Below are the code and all the weights of a small trained network. Each question names an input and a target symbol and asks about switching units off, where a switched-off unit gives its printed mean instead of its output.

import numpy as np


def w(rows, s, z=0):
    codes = np.array(rows[::2]) - 128.0
    scale = np.full(codes.shape[1], s)
    scale[-1] = z or s
    return codes * scale


def norm(h):
    return h / np.sqrt((h * h).mean(-1, keepdims=True) + 1e-5)


def f(y):
    return y / 2 * (1 + np.tanh(0.7978845608 * (y + 0.044715 * y**3)))


def softmax(a):
    e = np.exp(a - a.max(-1, keepdims=True))
    return e / e.sum(-1, keepdims=True)


def log_softmax(a):
    a = a - a.max(-1, keepdims=True)
    return a - np.log(np.exp(a).sum(-1, keepdims=True))


def net(x, mask):
    ids = ['αγδζθλξσφω'.index(c) for c in x.split()]
    T = len(ids)
    res = E[ids] + P[:T]
    u = 0
    for l in range(2):
        r = norm(res)
        for j in range(2):
            rows = slice(2 * j, 2 * j + 2)
            q, k, v = (r @ M[l][rows].T for M in (Q, K, V))
            z = softmax(np.where(np.tri(T) > 0, q @ k.T / 2**0.5, -1e9)) @ v
            o = O[l][rows]
            res = res + np.where(mask[u + j], z, o[:, -1]) @ o[:, :-1]
        u += 2
        y = f(norm(res) @ A[l][:, :-1].T + A[l][:, -1])
        res = res + np.where(mask[u : u + 16], y, B[l][:, -1]) @ B[l][:, :-1]
        u += 16
    return log_softmax(norm(res)[-1] @ U[:, :-1].T + U[:, -1])


Q, K, V, O, A, B = {}, {}, {}, {}, {}, {}
E = w([
[79,106,76,119,186,90,80,63],'α',
[82,154,16,117,161,106,33,122],'γ',
[64,151,72,202,76,161,213,79],'δ',
[139,90,193,136,102,79,153,142],'ζ',
[133,207,164,92,167,102,170,37],'θ',
[128,34,137,118,75,139,132,170],'λ',
[164,115,195,57,112,198,98,39],'ξ',
[131,193,163,183,188,217,89,161],'σ',
[151,137,6,88,75,122,202,79],'φ',
[246,120,221,193,145,157,130,168],'ω',
],0.023)
P = w([
[146,79,116,230,155,254,141,7],'0',
[104,100,167,185,143,229,138,41],'1',
[76,93,197,110,101,205,177,60],'2',
[85,116,160,77,86,119,189,87],'3',
[32,145,181,49,58,101,122,92],'4',
[89,183,202,27,10,50,141,128],'5',
],0.0068)
Q[0] = w([
[161,70,194,152,145,115,121,224],'0.h1',
[116,80,20,128,154,56,51,167],'0.h1',
[82,133,100,79,91,109,134,65],'0.h2',
[184,138,177,96,2,142,171,115],'0.h2',
],0.055)
K[0] = w([
[205,77,66,188,80,117,149,222],'0.h1',
[56,108,30,62,37,169,50,177],'0.h1',
[40,21,160,115,87,49,106,130],'0.h2',
[133,123,188,77,3,100,175,221],'0.h2',
],0.043)
V[0] = w([
[92,160,148,110,105,105,125,139],'0.h1',
[148,215,148,79,134,24,156,159],'0.h1',
[152,214,157,167,70,35,107,88],'0.h2',
[49,81,188,116,168,5,171,205],'0.h2',
],0.019)
O[0] = w([
[110,157,96,102,137,156,137,121,111],'0.h1',
[124,203,96,53,102,183,181,115,1],'0.h1',
[177,116,125,186,235,104,205,125,49],'0.h2',
[250,107,96,254,69,163,8,65,29],'0.h2',
],0.0086,0.0075)
A[0] = w([
[107,109,99,153,162,95,111,146,122],'0.n1',
[142,219,178,120,113,5,80,98,138],'0.n2',
[127,86,105,173,157,153,138,100,124],'0.n3',
[93,84,118,173,137,178,146,108,124],'0.n4',
[133,74,61,134,178,138,84,117,92],'0.n5',
[111,113,126,122,111,63,117,122,92],'0.n6',
[140,134,147,111,130,212,145,115,126],'0.n7',
[113,113,89,166,95,124,195,164,11],'0.n8',
[130,106,115,127,163,93,86,181,89],'0.n9',
[128,69,133,129,17,185,109,171,1],'0.n10',
[158,114,184,107,146,123,133,145,18],'0.n11',
[79,142,124,195,151,136,121,199,84],'0.n12',
[97,187,165,159,141,165,146,147,61],'0.n13',
[129,161,62,129,178,147,70,221,67],'0.n14',
[200,144,166,178,133,91,141,181,90],'0.n15',
[122,197,154,171,164,248,113,227,28],'0.n16',
],0.027,0.0053)
B[0] = w([
[88,130,88,143,133,118,170,110,229],'0.n1',
[126,166,207,135,110,2,120,118,212],'0.n2',
[125,134,101,187,136,121,142,50,213],'0.n3',
[108,98,133,151,188,107,106,70,192],'0.n4',
[77,94,149,177,50,77,146,90,251],'0.n5',
[155,121,77,71,143,108,176,133,227],'0.n6',
[89,152,91,135,171,117,174,87,179],'0.n7',
[139,124,63,110,181,89,237,91,154],'0.n8',
[67,137,95,143,81,138,109,93,211],'0.n9',
[51,37,27,76,125,182,61,72,254],'0.n10',
[83,75,166,104,137,132,111,97,168],'0.n11',
[91,140,76,164,197,95,135,122,208],'0.n12',
[125,173,132,200,188,130,113,144,195],'0.n13',
[120,139,97,126,142,67,52,190,203],'0.n14',
[161,93,113,176,37,133,72,143,238],'0.n15',
[35,172,128,225,221,196,152,229,178],'0.n16',
],0.031,0.0078)
Q[1] = w([
[136,156,11,60,90,86,141,66],'1.h1',
[180,50,117,224,94,200,69,149],'1.h1',
[181,119,254,35,147,250,121,122],'1.h2',
[127,129,113,109,177,183,163,157],'1.h2',
],0.044)
K[1] = w([
[151,223,163,118,104,98,119,108],'1.h1',
[136,74,67,194,89,104,77,183],'1.h1',
[196,123,254,113,117,198,156,91],'1.h2',
[134,148,124,148,108,151,137,79],'1.h2',
],0.055)
V[1] = w([
[172,35,95,124,139,83,200,214],'1.h1',
[122,3,154,86,180,148,136,111],'1.h1',
[211,188,159,86,132,62,25,158],'1.h2',
[174,170,60,157,103,88,107,168],'1.h2',
],0.025)
O[1] = w([
[173,17,81,165,125,60,156,206,95],'1.h1',
[147,65,184,147,165,100,106,153,120],'1.h1',
[17,99,12,145,174,105,108,188,2],'1.h2',
[176,170,85,110,145,58,98,234,156],'1.h2',
],0.012,0.021)
A[1] = w([
[171,89,117,162,110,79,99,129,210],'1.n1',
[134,171,100,73,170,166,140,208,106],'1.n2',
[139,106,212,1,107,95,123,146,115],'1.n3',
[108,109,139,95,92,81,155,108,89],'1.n4',
[205,99,123,201,131,155,48,94,104],'1.n5',
[147,161,64,91,143,214,175,88,48],'1.n6',
[151,110,157,191,119,186,115,211,106],'1.n7',
[126,85,83,75,103,180,68,126,55],'1.n8',
[228,161,105,142,72,114,71,132,92],'1.n9',
[207,69,111,104,86,132,197,191,3],'1.n10',
[133,97,195,124,117,148,114,161,88],'1.n11',
[138,69,89,109,128,240,86,170,122],'1.n12',
[148,194,111,67,130,154,140,100,59],'1.n13',
[62,160,137,145,121,169,79,107,87],'1.n14',
[171,83,116,102,79,159,89,92,168],'1.n15',
[97,189,128,105,158,61,154,126,127],'1.n16',
],0.026,0.0051)
B[1] = w([
[155,226,165,101,122,162,121,139,204],'1.n1',
[215,150,151,141,154,227,98,109,157],'1.n2',
[244,204,187,111,181,71,51,156,180],'1.n3',
[169,127,131,175,118,166,79,125,190],'1.n4',
[214,193,49,112,62,158,67,223,213],'1.n5',
[73,220,143,71,125,223,146,56,166],'1.n6',
[115,118,203,78,15,209,130,162,163],'1.n7',
[77,34,90,131,156,96,186,94,173],'1.n8',
[221,223,160,106,141,100,58,125,165],'1.n9',
[208,61,181,101,44,163,242,213,147],'1.n10',
[68,115,176,120,116,163,68,121,143],'1.n11',
[30,2,89,93,66,123,112,73,169],'1.n12',
[69,215,120,63,107,111,135,103,172],'1.n13',
[166,85,113,106,125,152,217,114,194],'1.n14',
[166,67,71,154,241,132,96,158,200],'1.n15',
[186,160,154,102,73,96,43,218,249],'1.n16',
],0.03,0.018)
U = w([
[105,115,193,235,73,76,119,62,122],'α',
[60,136,64,112,106,64,83,238,83],'γ',
[168,141,94,168,234,75,206,94,162],'δ',
[241,153,28,182,144,188,105,82,23],'ζ',
[105,220,106,37,109,212,156,69,129],'θ',
[113,46,101,37,175,135,106,91,253],'λ',
[141,58,254,110,207,138,57,93,48],'ξ',
[99,146,153,210,203,190,138,160,179],'σ',
[195,88,157,70,107,115,233,164,181],'φ',
[96,94,198,118,16,216,107,157,37],'ω',
],0.0095,0.0042)

Each question gives the input, a string of symbols that net reads in full, and the target symbol t.
The units are the heads (2 rows each of Q, K, V and O) and the neurons (one row each of A and B). Each row of codes is followed by its name. A weight is (code - 128) times the scale printed after its matrix; where a second scale follows, it is the last column's (O, A, B and U).
mask holds one flag per unit, layer by layer, with each layer's heads first. A switched-off unit (its flag False) gives its mean, the last column of its rows in O or B, instead of its output. The means were averaged over made-up inputs and are rounded, as every weight is.
A unit's drop is (log p(t) with every unit on - log p(t) with that unit switched off) / (log p(t) with every unit on - log p(t) with every unit switched off).
The circuit of an input: a set's keep is (log p(t) with only the set's units on - log p(t) with every unit switched off) / (log p(t) with every unit on - log p(t) with every unit switched off). Starting from the 12 units with the biggest drops (on a tie, the unit counted first), units are removed one at a time, each time the one whose removal leaves the highest keep (on an exact tie, the one counted first), for as long as the keep stays at least 0.8.
units of the circuit, in order: the units of the circuit, biggest drop first
most important unit: the unit with the biggest drop
k most important neurons: the k neurons with the biggest drops, biggest first
top k neurons in layer l: the k neurons of layer l with the biggest drops, biggest first
which heads matter: for each layer, one digit per head in row order, 1 if its drop is at least 0.15 and else 0, layers parted by /
drop of u: that unit's drop, to one decimal
input γ γ γ θ γ, target θ: top 2 neurons in layer 1 => (1.n13, 1.n2)
input θ δ ω, target ω: units of the circuit, in order => (0.n16, 0.n15, 1.n7)
input α σ ξ ζ ξ, target ζ: which heads matter => 01 / 00
input γ φ γ, target φ: 3 most important neurons => (1.n10, 0.n3, 0.n2)
input γ θ ζ ζ, target ζ: top 2 neurons in layer 1 => (1.n15, 1.n16)
input θ α γ ζ φ δ, target ζ: units of the circuit, in order => (0.h2)
input θ θ φ ω γ δ, target θ: which heads matter => 10 / 10
input ω δ γ λ ξ, target λ: units of the circuit, in order => (0.n10, 0.h2, 1.n8)
input θ γ θ, target γ: units of the circuit, in order => (0.n14, 1.h2)
input φ γ ξ ξ α, target α: units of the circuit, in order => (0.h2, 0.n5)
input ζ φ φ λ γ, target γ: units of the circuit, in order => (0.n14, 1.h2)
input γ ξ γ φ γ ω, target ω: units of the circuit, in order => (0.n16, 1.n7, 0.n15)
input γ ξ δ λ γ, target ξ: which heads matter => 11 / 10
input φ γ λ θ λ ξ, target λ: units of the circuit, in order => (0.h2, 0.n10)
input α ζ φ σ γ, target γ: most important unit => 1.h2
input φ σ θ σ δ, target θ: which heads matter => 10 / 00
input α θ θ θ α, target θ: which heads matter => 11 / 10
input θ γ γ α θ σ, target σ: which heads matter => 00 / 00
input σ θ σ α φ, target θ: which heads matter => 00 / 00
input φ γ φ φ δ, target δ: most important unit => 0.n8
input γ φ θ, target θ: top 2 neurons in layer 0 => (0.n5, 0.n14)
input φ γ α α φ, target φ: which heads matter => 01 / 10
input φ θ θ α θ ξ, target θ: top 3 neurons in layer 0 => (0.n7, 0.n2, 0.n14)
input σ α λ ω δ, target λ: drop of 0.h2 => 0.6
input ξ δ φ φ σ φ, target φ: drop of 1.n15 => 0.0
input δ ω λ φ, target λ: drop of 0.h2 => 1.4
input γ γ θ, target θ: drop of 0.h1 => 2.8
input θ ω θ σ γ φ, target θ: most important neuron => (1.n6)
